Below is a small trained network, with its code and all its weights. Each question gives an input and a class and asks what happens when units are switched off, that is, made to give their printed mean instead of their output.

import numpy as np


def w(rows, s, z=0):
    codes = np.array(rows[::2]) - 128.0
    scale = np.full(codes.shape[1], s)
    scale[-1] = z or s
    return codes * scale


def f(y):
    return np.maximum(y, 0)


def log_softmax(a):
    a = a - a.max(-1, keepdims=True)
    return a - np.log(np.exp(a).sum(-1, keepdims=True))


def net(x, mask):
    res = np.array(x, float).reshape(1, 7) / 4 @ E
    y = f(res @ A[0][:, :-1].T + A[0][:, -1])
    res = res + np.where(mask, y, B[0][:, -1]) @ B[0][:, :-1]
    return log_softmax(res[-1] @ U[:, :-1].T + U[:, -1])


A, B = {}, {}
E = w([
[254,117,101,62,236,108],'x0',
[126,114,138,143,131,114],'x1',
[73,2,150,53,119,188],'x2',
[82,153,114,121,156,137],'x3',
[129,155,111,100,124,150],'x4',
[158,120,127,123,107,127],'x5',
[97,156,247,22,81,20],'x6',
],0.0099)
A[0] = w([
[124,111,174,46,136,83,241],'n1',
[139,68,84,91,181,134,78],'n2',
[110,168,131,127,165,137,98],'n3',
[71,100,141,191,88,157,62],'n4',
[122,201,183,140,108,100,149],'n5',
[115,181,133,152,66,74,116],'n6',
[139,138,73,207,100,174,41],'n7',
[205,145,135,82,254,81,113],'n8',
[159,158,140,107,158,104,3],'n9',
[123,188,142,148,114,88,132],'n10',
[128,177,106,146,99,38,129],'n11',
[152,125,66,205,118,190,207],'n12',
[125,188,134,143,117,57,131],'n13',
[118,188,150,135,82,96,167],'n14',
[120,116,136,90,124,73,24],'n15',
[151,166,172,118,164,117,201],'n16',
[118,134,190,59,132,75,27],'n17',
[159,78,100,116,209,166,109],'n18',
[94,119,122,126,26,77,104],'n19',
[173,213,95,194,166,74,32],'n20',
[189,238,151,207,161,104,199],'n21',
[138,149,75,118,163,127,187],'n22',
[186,92,83,133,206,145,132],'n23',
[159,152,126,105,147,95,18],'n24',
],0.0096,0.0056)
B[0] = w([
[52,195,138,200,75,109,231],'n1',
[179,117,93,91,134,116,186],'n2',
[124,109,95,111,149,173,144],'n3',
[114,93,154,76,83,159,180],'n4',
[190,128,93,134,186,122,187],'n5',
[180,146,94,161,177,54,182],'n6',
[30,163,251,162,44,116,196],'n7',
[24,88,236,94,2,240,232],'n8',
[83,184,152,167,109,64,147],'n9',
[175,125,58,170,226,119,175],'n10',
[197,153,119,156,180,89,184],'n11',
[65,107,181,58,57,199,246],'n12',
[197,138,44,177,182,112,183],'n13',
[175,138,153,106,214,105,186],'n14',
[169,117,100,29,136,216,152],'n15',
[142,78,80,135,170,142,180],'n16',
[72,67,178,91,28,212,188],'n17',
[209,96,68,115,222,67,208],'n18',
[135,216,139,155,134,131,181],'n19',
[59,52,148,42,90,230,203],'n20',
[15,146,212,127,13,184,242],'n21',
[144,132,79,178,108,123,185],'n22',
[180,143,42,180,241,42,218],'n23',
[89,202,164,159,132,73,147],'n24',
],0.0069,0.013)
U = w([
[46,194,196,149,66,114,178],'0',
[88,47,160,54,87,197,248],'1',
[254,156,24,168,241,29,49],'2',
],0.009,0.0012)

Each question gives the input, the list of numbers given to net, and the class t.
The units are the neurons (one row each of A and B). Each row of codes is followed by its name. A weight is (code - 128) times the scale printed after its matrix; where a second scale follows, it is the last column's (A, B and U).
mask holds one flag per neuron, in row order. A switched-off neuron (its flag False) gives its mean, the last column of its row in B, instead of its output. The means were averaged over made-up inputs and are rounded, as every weight is.
A unit's drop is (log p(t) with every unit on - log p(t) with that unit switched off) / (log p(t) with every unit on - log p(t) with every unit switched off).
The circuit of an input: a set's keep is (log p(t) with only the set's units on - log p(t) with every unit switched off) / (log p(t) with every unit on - log p(t) with every unit switched off). Starting from the 12 units with the biggest drops (on a tie, the unit counted first), units are removed one at a time, each time the one whose removal leaves the highest keep (on an exact tie, the one counted first), for as long as the keep stays at least 0.8.
units of the circuit, in order: the units of the circuit, biggest drop first
most important unit: the unit with the biggest drop
top k neurons: the k neurons with the biggest drops, biggest first
drop of u: that unit's drop, to one decimal
input [1,0,-7,-3,-7,1,-5], class 1: units of the circuit, in order : [n20]
input [-3,6,8,6,-8,-3,1], class 0: units of the circuit, in order : [n20 n12]
input [-1,2,8,3,-5,3,1], class 0: units of the circuit, in order : [n20 n1]
input [7,1,-5,-7,5,8,1], class 0: top 2 neurons : [n8 n24]
input [-7,6,8,5,1,-4,1], class 0: top 2 neurons : [n19 n20]
input [4,1,-3,7,-7,-8,0], class 1: units of the circuit, in order : [n20 n1]
input [0,3,8,5,-1,-5,4], class 0: top 3 neurons : [n1 n20 n12]
input [-2,-1,8,-7,4,-5,2], class 0: units of the circuit, in order : [n1 n20]
input [5,-4,-7,-1,-5,0,0], class 1: top 3 neurons : [n20 n1 n8]
input [-6,-4,5,1,-3,7,2], class 0: top 2 neurons : [n19 n20]
input [-6,-6,8,-1,-1,-4,6], class 0: top 2 neurons : [n1 n19]
input [2,-4,-5,-1,2,5,-4], class 1: top 4 neurons : [n20 n1 n12 n19]
input [2,-6,4,1,-4,8,0], class 2: top 3 neurons : [n21 n12 n8]
input [5,-4,4,-5,7,-3,-7], class 2: most important unit : n23
input [2,7,-4,4,-8,3,-8], class 1: top 3 neurons : [n20 n12 n1]
input [0,3,5,-1,-6,1,6], class 0: top 2 neurons : [n1 n20]
input [-1,-7,8,-4,-6,2,2], class 0: top 4 neurons : [n1 n20 n12 n8]
input [5,6,-6,-5,-7,6,-6], class 1: drop of n20 : 0.3
input [-1,7,-4,4,-8,-5,4], class 2: drop of n5 : 0.0
input [4,-3,-6,-7,5,-7,-4], class 1: drop of n20 : 0.8
input [7,3,1,-2,-1,7,-1], class 2: drop of n7 : 0.1
